Here is a tiny trained network, its code and every weight. The questions are about switching its units off for an input and a class, where a switched-off unit gives its printed mean instead of its output.

import numpy as np


def w(rows, s, z=0):
    codes = np.array(rows[::2]) - 128.0
    scale = np.full(codes.shape[1], s)
    scale[-1] = z or s
    return codes * scale


def norm(h):
    return h / np.sqrt((h * h).mean(-1, keepdims=True) + 1e-5)


def f(y):
    return np.maximum(y, 0)


def log_softmax(a):
    a = a - a.max(-1, keepdims=True)
    return a - np.log(np.exp(a).sum(-1, keepdims=True))


def net(x, mask):
    res = np.array(x, float).reshape(1, 3) / 4 @ E
    u = 0
    for l in range(2):
        y = f(norm(res) @ A[l][:, :-1].T + A[l][:, -1])
        res = res + np.where(mask[u : u + 3], y, B[l][:, -1]) @ B[l][:, :-1]
        u += 3
    return log_softmax(norm(res)[-1] @ U[:, :-1].T + U[:, -1])


A, B = {}, {}
E = w([
[167,195,134,71,97,159,56,164],'x0',
[24,105,157,76,199,7,69,184],'x1',
[182,147,222,129,116,77,156,117],'x2',
],0.0014)
A[0] = w([
[169,235,150,17,47,119,64,194,5],'L0N0',
[90,26,166,200,153,68,233,89,77],'L0N1',
[195,131,252,112,112,71,171,116,11],'L0N2',
],0.0034,0.0024)
B[0] = w([
[64,61,162,172,254,148,127,72,236],'L0N0',
[131,139,165,108,194,176,56,119,250],'L0N1',
[20,169,19,172,76,133,85,169,211],'L0N2',
],0.0048,0.0025)
A[1] = w([
[68,108,11,130,113,123,110,136,9],'L1N0',
[134,120,214,160,116,52,115,141,1],'L1N1',
[88,112,160,48,156,4,129,157,65],'L1N2',
],0.004,0.00054)
B[1] = w([
[93,217,160,161,90,35,98,159,250],'L1N0',
[58,145,72,131,110,108,105,206,158],'L1N1',
[254,132,94,159,38,235,218,60,254],'L1N2',
],0.0049,0.0026)
U = w([
[80,89,160,151,248,195,86,85,194],'0',
[211,147,82,146,22,198,195,93,175],'1',
[20,215,76,173,84,82,79,171,149],'2',
[129,147,150,109,154,109,97,132,227],'3',
[168,68,194,29,116,17,176,150,2],'4',
[162,76,167,11,116,70,146,184,24],'5',
[149,47,168,2,107,65,177,226,12],'6',
[159,51,158,67,121,66,163,209,18],'7',
],0.0069,0.0035)

Each question gives the input, the list of numbers given to net, and the class t.
The units are the neurons (one row each of A and B). Each row of codes is followed by its name. A weight is (code - 128) times the scale printed after its matrix; where a second scale follows, it is the last column's (A, B and U).
mask holds one flag per neuron, layer by layer. A switched-off neuron (its flag False) gives its mean, the last column of its row in B, instead of its output. The means were averaged over made-up inputs and are rounded, as every weight is.
A unit's drop is (log p(t) with every unit on - log p(t) with that unit switched off) / (log p(t) with every unit on - log p(t) with every unit switched off).
most important unit: the unit with the biggest drop
k most important neurons: the k neurons with the biggest drops, biggest first
top k neurons in layer l: the k neurons of layer l with the biggest drops, biggest first
drop when u is switched off: that unit's drop, to one decimal
input [-8,-7,3], class 0: most important unit	L0N1
input [-3,-4,7], class 2: 2 most important neurons	(L0N2 L1N2)
input [2,-3,-5], class 2: 2 most important neurons	(L1N2 L0N1)
input [0,-6,-7], class 2: 3 most important neurons	(L1N2 L1N0 L0N1)
input [3,4,-1], class 1: 3 most important neurons	(L1N2 L0N1 L0N2)
input [-5,6,0], class 1: 3 most important neurons	(L1N2 L0N0 L0N2)
input [8,8,-5], class 0: 3 most important neurons	(L0N0 L0N2 L1N2)
input [-5,-5,6], class 2: 2 most important neurons	(L0N2 L1N2)
input [7,-7,-5], class 0: 2 most important neurons	(L1N2 L0N2)
input [7,-5,-7], class 0: top 2 neurons in layer 1	(L1N2 L1N1)
input [-6,7,-5], class 1: 2 most important neurons	(L1N2 L0N0)
input [6,7,4], class 1: 2 most important neurons	(L1N2 L0N1)
input [-5,8,-4], class 1: top 2 neurons in layer 0	(L0N0 L0N2)
input [-4,-6,7], class 2: top 2 neurons in layer 0	(L0N2 L0N0)
input [4,0,-4], class 0: 2 most important neurons	(L0N0 L0N2)
input [4,5,-1], class 1: 2 most important neurons	(L1N2 L0N1)
input [-4,7,-7], class 1: 2 most important neurons	(L1N2 L0N2)
input [7,0,-4], class 0: top neuron in layer 0	(L0N0)
input [-5,0,8], class 2: top 2 neurons in layer 0	(L0N2 L0N0)
input [5,3,-1], class 0: most important neuron	(L0N0)
input [8,-5,7], class 0: 3 most important neurons	(L0N0 L1N2 L1N0)
input [-6,7,-6], class 1: top 2 neurons in layer 0	(L0N0 L0N2)
input [-5,-4,6], class 2: drop when L1N2 is switched off	0.5
input [2,-1,5], class 2: drop when L0N2 is switched off	1.6
input [8,5,1], class 0: drop when L0N0 is switched off	2.0
input [6,-3,-1], class 0: drop when L1N2 is switched off	0.1
input [-7,-4,-1], class 0: top neuron in layer 0	(L0N1)
input [-1,7,-7], class 1: top 2 neurons in layer 0	(L0N2 L0N0)
